In the rows, zero is written as 128.
Here are made-up elements, facts about them, and rows of numbers that follow some of those facts. Name the element behind each unnamed row.

Some facts about the elements:
Δ: refers to; η: uses
skuplil Δ fatuk; trofu Δ plostin; treskun Δ bonen; dusor Δ tristun
kostivek Δ buste; ledriplir Δ kigri; lezetu Δ fetrisu; plita Δ flira
trobemum Δ trusos; skeke Δ kiper; tesastel Δ fadim; sastor Δ stepla
riski Δ kines; grozo Δ trobemum; maflomin Δ nezel; stesesta Δ madrepon
fliklan Δ potrel; funum Δ tinen; gasen Δ gosam; drosus Δ treskun
klatise Δ klugren; lofu Δ flaru; fadim Δ dripla; dutro Δ drulimis
tubil Δ sketes; trazastes Δ mepa; drize Δ dedrik; runil Δ pustu
labri Δ guror; leklis Δ guste; madrepon Δ zafu; fudum Δ dudafal
drara Δ skatigru; zasken Δ zeto; lisko Δ sapeflom; bruskal Δ breski
budemur Δ metos; divon Δ flivutuk; fatuk Δ klivepe; fisa Δ kliplil
sesko Δ stepil; tunin Δ fifem; bratuna Δ gegal; dedrik Δ buzem
roflu Δ tebudol; lidu Δ tiskek; stugu Δ flobron; drifli Δ loplel
skaskoges Δ koplos; leres Δ kostivek; bidron Δ zesak; tebudol Δ voflak
dunil Δ breze; sisil Δ gasen; gidu Δ grebak; liskos Δ gubun
klibrobos Δ tagrepek; lagror Δ stugu; geza Δ skuplil; skevas Δ nuski
bonen Δ peror; trozik Δ budemur; siklem Δ duses; dusku Δ kises
netron Δ liskos; sute Δ dusku; beklel Δ plasto; gidrepon Δ sesko
tagrepek Δ nodro; grifli Δ lagror; kubak Δ dinutus; flira Δ nifa
zitinu Δ zedredre; nifa Δ feten; plasto Δ drosus; koplos Δ lidu
klekloda Δ vuvem; nuski Δ vufo; vunu Δ stesesta; skatigru Δ vubre
mepa Δ fletuk; voflak Δ grifli; kigri Δ sute; zigrin Δ fudum
metos Δ dasisik; stepil Δ tubil; buste Δ niskes; fopu Δ roflu
triskon Δ leklis; plostin Δ flugik; trusos Δ trizu; klugren Δ dunil
datri Δ sastor; flobron Δ dropim; trizu Δ nesom; plaseplu Δ vidodur
zafu Δ tesos; zodus Δ poskogok; fletuk Δ fopu; kloston Δ plita
tiskek Δ runil; tesos Δ zigrin; nipaflak Δ turi; klivepe Δ drize
luflatok Δ trazastes; veflidre Δ skaskoges; sketes Δ grivur; zedredre Δ traris
breze Δ vavi; dropim Δ riski; dripla Δ plimorul; duses Δ laska
traris Δ triskon; nadil Δ veflidre; buzem Δ stezedus; zolo Δ skeke
vidodur Δ trozik; vuvem Δ datri; zabrir Δ luflatok; gosam Δ geza
vetas Δ trivi; kliplil Δ nadil; feten Δ vunu; tinen Δ tesastel
laska Δ tunin; zeto Δ pina; nezel Δ funum; peror Δ divon
trivi Δ kubak; sapeflom Δ zabrir; grufem Δ fliklan; babrur Δ geskur
dudafal Δ flasku; stezedus Δ zolo; pustu Δ bruskal; potrel Δ lezetu
sitriga Δ bedruk; skeses Δ pesko; trelu Δ drifli; flivutuk Δ lofu
skuplil η kines; kladrifam η siklem; treskun η stepil; nodro η grepul
lezetu η maflomin; grafogin η buzem; tristun η stugu; zesak η dusku
fliklan η pesko; drosus η vuvem; trazastes η fletuk; runil η trivi
leklis η flaru; grebak η flira; madrepon η vavi; guror η poskogok
lisko η madrepon; budemur η trelu; fatuk η gubun; sesko η bratuna
bratuna η stepla; dakis η lezetu; stugu η sitriga; drifli η pina
dunil η flasku; sisil η peror; fifem η divon; skevas η duses
pluzil η dinutus; netron η geskur; sute η tesastel; beklel η vetas
gidrepon η vidodur; grifli η flobron; kubak η netron; flira η tesos
zitinu η dunil; koplos η klekloda; klekloda η runil; nuski η metos
vubre η budemur; voflak η gosam; kines η nuski; zigrin η koplos
metos η niskes; stepil η zeskul; sofil η triskon; stofal η nesom
plostin η dritro; flobron η fisa; plaseplu η zesak; zafu η biflak
zodus η fetrisu; fletuk η voflak; flaru η laska; flasku η labri
tesos η fifem; veflidre η fatuk; sketes η zedredre; zedredre η trozik
dripla η skifibra; geskur η bedruk; skifibra η sesko; vufo η loplel
nadil η pluzil; gegal η drosus; zolo η zitinu; vuvem η kladrifam
nastul η plasto; gosam η dudafal; vetas η stofal; kliplil η grufem
laska η kigri; zeto η trazastes; peror η plaseplu; grufem η fliklan
dudafal η zigrin; turi η vubre; pustu η grebak; sitriga η plostin
flugik η zasken; dritro η nabek; gubun η kubak; skeses η tristun
trelu η dripla

Known rows:
fadim: [149 177 198 123 118  69 107 135 112 109 177 171 103 109 153 122 107 125
 115 127 175 183 132 157 165 144  89 123 124 140]
flobron: [138 161 110 105 121 122 158 165 108 130 116  65  92 130 153 132  63 115
  67 121 103 141 125 118  88 117 112 108  91  73]
fudum: [105 130 133 117 122 127 140 149 142 128 121 102 150 142 123 118 111 119
 133 135 114 143 148 107 161 135 160 114 139 155]
siklem: [106  95 117 115 138  88 135 107 130 125 130  91 136 127 142 150 141 134
  79 130 149 126 116 125 151 142 111 130  96 164]
flivutuk: [135  85 153 137 161 103 138 101 123  68 124 114 156 128 109 129 124  81
 138  99 135 123 111  97  97  80 129 135 136 116]
kliplil: [146 113 132 135 138 130 122 151 119 134 113 149 109 132 154 136 123 134
 107 127 149 106 127 115 122 116 159 101 146 145]
maflomin: [129 146 147 127 123 105 125 124 120 124 137 131 132 124 121 143 123 110
 113 138 141 136 130 136 149 130 107 123 115 138]
buste: [131 127 130 130 126 124 128 128 125 128 128 127 129 129 128 131 124 125
 125 127 130 128 130 126 131 126 128 124 129 132]
kloston: [129 129 132 127 128 123 130 132 129 127 126 122 132 133 128 130 119 122
 125 128 129 133 134 118 140 126 135 119 131 139]
lisko: [141 113 128 138 124 141 121 124 125 132 132 134 123 130 148 119 120 133
 132 111 135 133 128 112 140 119 128 119 146 140]
lagror: [139 163 104 103 117 136 158 162 107 140 114  55  87 133 154 124  60 118
  66 117  97 140 116 112  88 114  95 103  86  64]
dusor: [128 127 129 128 128 126 129 129 127 129 128 128 129 128 130 130 125 126
 126 128 129 128 129 127 130 127 127 126 127 130]
breze: [131 128 131 130 128 124 127 128 126 127 130 128 128 128 130 131 124 125
 125 127 131 129 129 126 132 125 127 124 130 132]
feten: [ 90 133 138 109 120 126 146 164 151 127 120  90 162 148 121 111 106 117
 140 142 106 156 159 101 174 141 178 113 143 168]
madrepon: [ 78 131 136 108 117 130 150 172 154 128 118  83 169 150 122 109 104 116
 139 144  98 161 166  97 182 142 186 113 147 175]
nastul: [113 115 122 128 131 148 127 140 130 129 139 145 123 113 148 113 144 150
 138 124 117 134 128 143 105 133 136 155 138 116]
flaru: [100 108 127 128 135 142 133 131 126 120 136 138 139 108 132 127 153 129
 135 129 115 127 123 148 100 123 125 166 129 114]
turi: [118 122 118 108 158 164  91 113 132 118 110 127  96  91 148  82 143 161
 176 152 129 155 121 151 106 136 157 141 133  97]
poskogok: [ 95 129 123 123 126 139 131 131 129 135 133 135 140 111 117 133 159 129
 132 149 114 123 123 158 113 137 113 160 114 117]
flugik: [111 113 121 127 131 150 128 140 131 130 140 146 124 111 147 112 147 151
 140 125 115 134 127 146 102 134 136 159 139 114]

Rows to name:
No name comes twice in this set of rows, the named rows included.
[147 148 100 114 114 154 150 161 105 145 118  60  83 132 173 113  61 129
  73 103  98 143 115 104  92 110  97 102 104  70] | grifli
[141 136 102 129 103 173 135 129 108 163 117  73 103 137 150 112  97 122
  97 112 105 130 100 100 132 107  66 101 108  99] | tebudol
[145 142 132 106 162 131  79  90 126 107  91 104  93 105 127  99 113 128
 164 161 156 158 122 127 144 125 152  96 121 117] | budemur
[107 134 138 123 126 132 124 136 127 129 148 152 125 106 137 120 151 141
 135 138 125 142 125 161 115 141 116 160 125 116] | plimorul
[141 113 108 152  98 193 113  98 114 174 124  99 123 139 142 107 131 126
 127 110 120 124  94  91 169 102  53 100 131 138] | fopu
[140 103 129 158 109 166 103  88 122 156 131 135 138 136 131 115 149 125
 148 116 142 123 107 100 184 110  81 107 148 168] | zabrir
[153 188 212 121 115  59 103 137 110 104 187 181  97 104 159 121 103 126
 113 128 185 194 133 162 171 147  82 121 124 143] | tinen
[143 173 169  97 158 107  63  92 120 101 119 129  78  83 137  91 114 131
 164 176 177 190 120 159 160 142 126 104 110 114] | dripla
[143  66 161 141 171 101 140 102 122  49 129 117 154 126 121 118 119  80
 142  79 139 129 110  84  82  64 141 139 152 112] | treskun
[128 107 146 135 146 102 137 107 122  90 123 113 153 129 101 142 127  82
 126 119 136 121 117 110 118  96 119 129 122 125] | plasto
[141  98 127 163 103 181  96  80 122 166 131 134 140 137 131 110 156 127
 152 113 141 122 101  95 193 107  68 106 151 173] | luflatok
[140 124 105 141 100 185 123 112 109 170 120  85 112 137 147 108 113 124
 113 112 113 126  96  94 152 103  58 101 119 118] | roflu

The same elements again, as new rows of numbers:
Known rows:
sute: [125 128 125 129 129 133 144 154 151 132 127 116 122 136 124 114 152 136
 135 110 163 124 131 120 125 106 148 139 132 141 141 123 130 103 128 140
 135 123 144 115 137 126 130]
tesastel: [133 131 107 125  61 113 127 102 133 117 135 120 146 148 123 149  93 102
  85  79 160 190 115 173   7  81  97 127 154 131 181  93 147 120 165 191
 151 137 107 124 150 129 125]
bratuna: [127 120 126 119 135 143 131 130 128 132 127 123 121 123 126 125 125 126
 118 130 109 125 134 112 125 126 117 131 131 125 125 122 122 136 123 130
 138 122 132 138 130 136 122]
gidu: [125 121 123 123 132 139 134 142 129 129 131 124 123 130 124 127 128 133
 121 127 110 125 130 117 129 127 122 130 132 125 131 124 126 132 130 138
 141 126 133 131 130 135 125]
grifli: [124 126 125 136 143  92 105 134 185 121 120 128 104 154 143 138 164 125
 133 138 122 135 131 139 157 113 126 139 128 172 135 104 135 108 100 122
 133 137 108 129 107 125 156]
flivutuk: [127 113 127 129 142 110 109 153 140 125 125 102 155 107 145 134 121 123
  93 123 114 106 125 124 186  88 131 111 159 105  32 127 127 115 167  92
  72 118 133 129 143 111 144]
zeto: [121 134 132 127 156 142 140 122 122 136 105 129 126 131 124 120 138 134
 123 134 131 128 144 115 133 112 141 132 128 139 123 133 124 113 133 120
 127 121 116 125 131 125 130]
beklel: [112 113 118 131 148 133 129 165 135 135 120 118 150 119 130 136 136 145
  77 148  81  94 130 113 196  88 139 118 151 113  72 124 119 125 177 115
 101 116 129 114 140 121 144]
trofu: [127 118 123 122 129 140 134 143 129 133 130 123 123 128 123 124 128 134
 123 133 112 128 129 116 127 128 123 131 132 124 132 124 126 129 129 136
 140 126 134 130 131 136 122]
fopu: [115 121 121 133 149 102 103 143 158 125 127 130 105 147 141 153 144 135
 114 159  85 160 130 121 160 131 102 131 126 156 130 107 127 125 105 146
 150 137 105 148 104 135 143]
zolo: [152 136 134 153 135 147 144 116 123 121 121 138 168 114 136  92 133 123
 105 147 117  74 138 143 154 130 135 115 128 139 147 150 140 183 111 124
 174 131 100 112 113 104 130]
tubil: [129 126 135 123 124 143 138 136 124 145 118 112 112 134 123 124 134 131
 153 121 137 136 130 122 125 137 137 130 122 124 128 128 131 113 122 110
 137 129 145 131 132 129 128]
lagror: [122 132 131 135 142  90  99 126 153 128 124 129 105 148 144 155 143 128
 133 148 116 163 127 138 155 136 115 128 121 158 123 113 133 113 102 117
 134 141 106 143 107 123 149]
funum: [130 130 115 119  80 127 134  82 112 122 110 125 152 148 119 143  95 112
  83  95 119 160 129 170  35  81 100 129 151 135 174  97 146 129 172 148
 142 131  91 123 143 127 132]
laska: [127 126 131 123 125 144 135 129 118 139 111 123 125 134 124 130 127 132
 147 130 108 127 129 131 127 146 134 124 125 118 128 136 135 117 129 105
 127 133 127 128 127 132 129]
tebudol: [118 124 124 135 145  92 100 131 157 123 125 129 102 148 141 155 144 133
 120 156  96 161 130 127 163 132 107 130 123 158 123 107 130 118 103 136
 144 138 104 148 104 131 146]
brubom: [129 126 129 126 128 130 130 131 127 127 126 124 127 129 128 126 128 129
 131 127 129 127 129 128 126 129 129 128 126 127 129 127 127 126 127 125
 131 128 129 129 130 128 128]
grivur: [131 136 140 125 119 133 134 129 124 145 116 112 118 136 128 127 135 128
 165 115 155 136 130 133 120 144 143 128 119 126 127 131 134 109 123  96
 121 131 141 129 132 122 131]
bedruk: [141 128 137 126 122  99 112 130  86 113 147 105 137 127 126 126 127 134
 144  96 171 166 124 134 134 147 108 125 117 124 122 114 132 142 130 114
 140 135 154 144 128 121 128]
pluzil: [126 129 125 127 119 134 127 139 140 125 135 136 120 130 125 135 131 128
 137 125 139 123 118 126 123 119 131 127 124 127 150 117 117 135 131 120
 132 129 142 121 133 124 140]

Which element is each row?
No name comes twice in this set of rows, the named rows included.
[151 146 139 155 113 131 135 120 128 126 133 135 156 115 141 112 126 118
 119 141 164 109 124 146 132 134 134 111 120 132 148 148 135 170 110 132
 165 134 113 118 122  98 131] | kiper
[132 116 108 119  72 127 131 112 125 119 137 121 145 142 121 145  96 111
  89 102  98 157 118 160  50 106  92 129 149 121 176  99 147 141 159 169
 151 132 114 129 140 139 120] | maflomin
[117 125 122 127 125 142 138 149 125 138 131 128 125 132 121 140 129 142
 119 147 104 131 124 120 134 132 131 125 125 119 138 125 121 131 141 142
 141 127 138 126 132 134 129] | vetas
[132 114 125 119 143 119 128 156  91 110 141 109 138 129 117 113 136 148
 114 111 130 143 134 113 151 129 107 135 127 129 126 103 124 157 139 126
 155 124 153 138 128 135 126] | netron
[126 131 133 124 125 134 125 131 118 137 133 122 115 123 129 137 116 123
 136 126 137 164 126 116 106 142 116 122 126 114 119 131 124 122 118 144
 131 129 131 147 134 130 119] | trivi
[131 133 133 128 103 126 119 129 134 134 139 128 117 129 129 144 124 119
 158 114 165 143 109 133 102 140 127 122 117 115 145 120 118 134 123 111
 127 136 151 131 136 120 140] | dinutus
[138 121 135 118 145 141 142 126 128 130 100 105 120 136 124  89 146 123
 152 103 130 117 153 120 130 132 143 140 137 139  97 135 146  98 107 102
 126 125 122 131 127 132 118] | sketes
[128 107 121 133 122 108 108 171 156 119 132 102 160 110 145 137 127 125
  97 120 114  89 114 129 195  87 140 111 160 100  38 125 131 112 173  98
  75 123 144 113 146 111 153] | peror
[130 126 130 125 113 126 122 127 123 134 137 124 121 124 131 140 115 121
 135 127 133 143 120 127 113 142 114 121 127 116 130 127 127 132 121 135
 129 130 137 141 131 131 124] | nabek
[141 115 135 116 122 136 127 133 125 133 122 100 114 128 129 104 124 112
 163  99 136 149 135 118 101 157 119 131 135 118  96 135 145 107  94 121
 137 133 135 152 130 137 109] | trozik
[125 130 134 123 135 153 145 132 119 146  95 122 124 141 119 120 143 139
 154 132 109 105 137 127 141 138 151 131 123 128 129 136 136 111 131  87
 124 130 126 119 126 127 136] | leklis
[135 122 131 121 138 112 125 143  89 114 136 107 136 132 119 114 137 146
 136 106 150 147 133 123 143 131 115 133 120 132 130 107 128 142 136 114
 146 128 153 134 128 127 130] | kubak
[133 112 126 121 115 137 125 131 117 129 131 121 124 126 126 128 112 125
 136 128  89 130 127 124 121 153 108 126 133 112 121 126 137 139 118 131
 137 130 129 143 126 141 116] | labri

